Each row has a name. Each question is about the rows just above it.

(178): [126  35 138 127 137]
(130): [126  35 138 127 128]
(46): [130 122 137 126 128]
(204): [130 122 137 126 138]
(73): [127 131 138 128 133]
(147): [128  35 138 127 137]
Does one of the named rows hold [131 122 137 126 128] side by side, in this order?	no
Whose row is [128  35 138 127 137]?	(147)
Whose row is [130 122 137 126 128]?	(46)
Whose row is [130 122 137 126 138]?	(204)
Among the named rows, does one hold [122 137] next to each other, in this order?	yes
Is [128 126 137 122 130] printed in one of the named rows, side by side and in this order?	no

(63): [223  77  46  61 224 187 183  98  96  95  97 198 131 109]
(204): [126 172 223  77  46  61 224 187 183  98  97 198 131 179]
(73): [ 94 126  92 123 158 176  83 114  99 163 177  78 103 158]
(39): [ 76  79  95 112 172 144  79  96  76 170 166  77  70 169]
(126): [126 172 223  77  46  61 224 187 183  98  97 198  29 208]
Give the next 3 entries after [ 95 112 172 144  79  96  76 170].	[166  77  70]
What are the next 3 entries after [123 158 176  83 114]?	[ 99 163 177]
What are the next 3 entries after [ 79  95 112 172 144  79  96  76 170]?	[166  77  70]
Is [ 70 169] printed in one of the named rows, side by side and in this order?	yes
Which row holds [126 172 223  77  46  61 224 187 183  98  97 198 131 179]?	(204)
Does one of the named rows hold [ 79 144] side by side, in this order?	no
Is [ 96  76 170 166] printed in one of the named rows, side by side and in this order?	yes

(46): [ 85 183 124 167 132 154 181  87 157 155 148 103 156  85 160 160 156  75
  64 150 151 158  95 122 185 127  69  99 104 101 146 139  93 115  98 173
 172  85  81 171  79 145 127]
(178): [184  79 169  74 167  98  67 163 140 147 113  98 161 128 112 141  85 194
 156 164 111 161 180 170  98  94 183 105  96 167 155 134 116  76 148  97
  74 142 171  75 185  80 147]
(126): [125 104 101 167  92 130  52  96 176 107  79 154 103 162  79 123 176  77
 160 105 127  98 128 104  54 152  61 184 151 130 101 166 151 159 174  96
  78 171 139  99 191  91 153]
(204): [125 104 101 167  92 130  52  96 176 107  79 154 103 162  79 123 176  77
 160 105 127  98 128 104  54 152  61 184 151 130 101 166 151 163  80  86
 176 128 185  61  88 113  62]
(158): [ 93 147 108 189 101 152  97  69 188 132 113 132 125 125  94 145 204  48
 145 133 160 136 121 127  96 141  46 155 125 121 115 197 110 151  62 135
 192  95 145 112  73 124  70]
(63): [184  79 169  74 167  98  67 163  83 147 113  98 161 128 112 141  85 194
 156 164 111 161 180 170  98  94 183 105  96 167 155 134 116  76 148  97
  74 142 171  75 185 120 147]
(135): [186  64 168  85 150 107  54 165  90 124  95 123 132 156  97 129  86 195
 171 131 107 124 183 159  68  89 201 139  99 180 136 134 130  92 142  89
  73 160 182  66 185 118 144]
(127): [155  61 184 121 129 114 221 153 113 112 139 148 108 130 174 102 120 152
  82 103 115 105  89 118 212 173 145 103 150  87 118  85 152 140 169 169
 125 134  49 203 130 119 171]
The next 3 entries after [104 101 146 139  93 115  98]:	[173 172  85]
Does one of the named rows hold [147 108 189 101 152] side by side, in this order?	yes
The next 3 entries after [212 173]:	[145 103 150]
Whose row is [125 104 101 167  92 130  52  96 176 107  79 154 103 162  79 123 176  77
 160 105 127  98 128 104  54 152  61 184 151 130 101 166 151 159 174  96
  78 171 139  99 191  91 153]?	(126)
Is [ 98 128 104] printed in one of the named rows, side by side and in this order?	yes

(73): [122 134 146 143 123 105 110 104 118 119 131 132 128 131 136 139 141 129
 114 113 130]
(130): [124 128 131 126 120 126 129 140 102 147 136 114 102 109 117 125 133 131
 128 134 141]
(63): [148 133 124 127 131 128 114 121 108 136 147 114 141 121 137 104 105 120
 132 132 128]
(127): [124 128 131 126 120 147 102 102 109 114 117 136 140 129 126 125 142 152
 143 127 119]
(158): [148 133 124 127 131 128 153 121 108 122 135 147 141 121 137 104 105 120
 132 132 128]
(135): [147 138 116 102 108 123 125 133 135 131 128 133 141 139 143 124 112 117
 136 151 148]
(204): [148 133 124 127 131 128 153 121 108 122 102 147 141 121 137 104 105 120
 132 132 128]
(178): [117 130 133 128 130 138 221 141 149 130 115 112 128 147 129 151 138 123
 119 123 122]
(147): [128 148 151 138 125 125 137 131 138 130 123 120 131 145 133 145 128 108
 103 115 129]
Is [149 130 115] printed in one of the named rows, side by side and in this order?	yes
Does one of the named rows hold [128 108 103 115] side by side, in this order?	yes
The next 3 entries after [126 129 140 102 147 136 114 102 109 117 125]:	[133 131 128]
Does one of the named rows hold [131 128] side by side, in this order?	yes
The next 3 entries after [147 136 114]:	[102 109 117]
Among the named rows, does one hold [108 128] next to each other, in this order?	no
Does one of the named rows hold [130 138 221 141] side by side, in this order?	yes

(158): [140 212  93 177  72 154  58 101]
(178): [ 70 159  73 171  82 182  93 190]
(130): [ 99  54 172  90 150  90 207 160]
(135): [173 128 177 136 105  68 150  88]
(126): [152  95 194 156 123  74 140  98]
(127): [ 64 127 149 200  45 117 142 199]
(73): [ 61 156  79 106 130 189 104 194]
(46): [204 191  87  83 151 149  53  53]
(39): [129 138  63  50 188 203  68  78]
(204): [145  95  73  55 197 178 160 131]
(63): [129 138  63  50 188 203 143 124]
Give the next 3 entries after [ 64 127 149].	[200  45 117]
The next 3 entries after [ 55 197]:	[178 160 131]

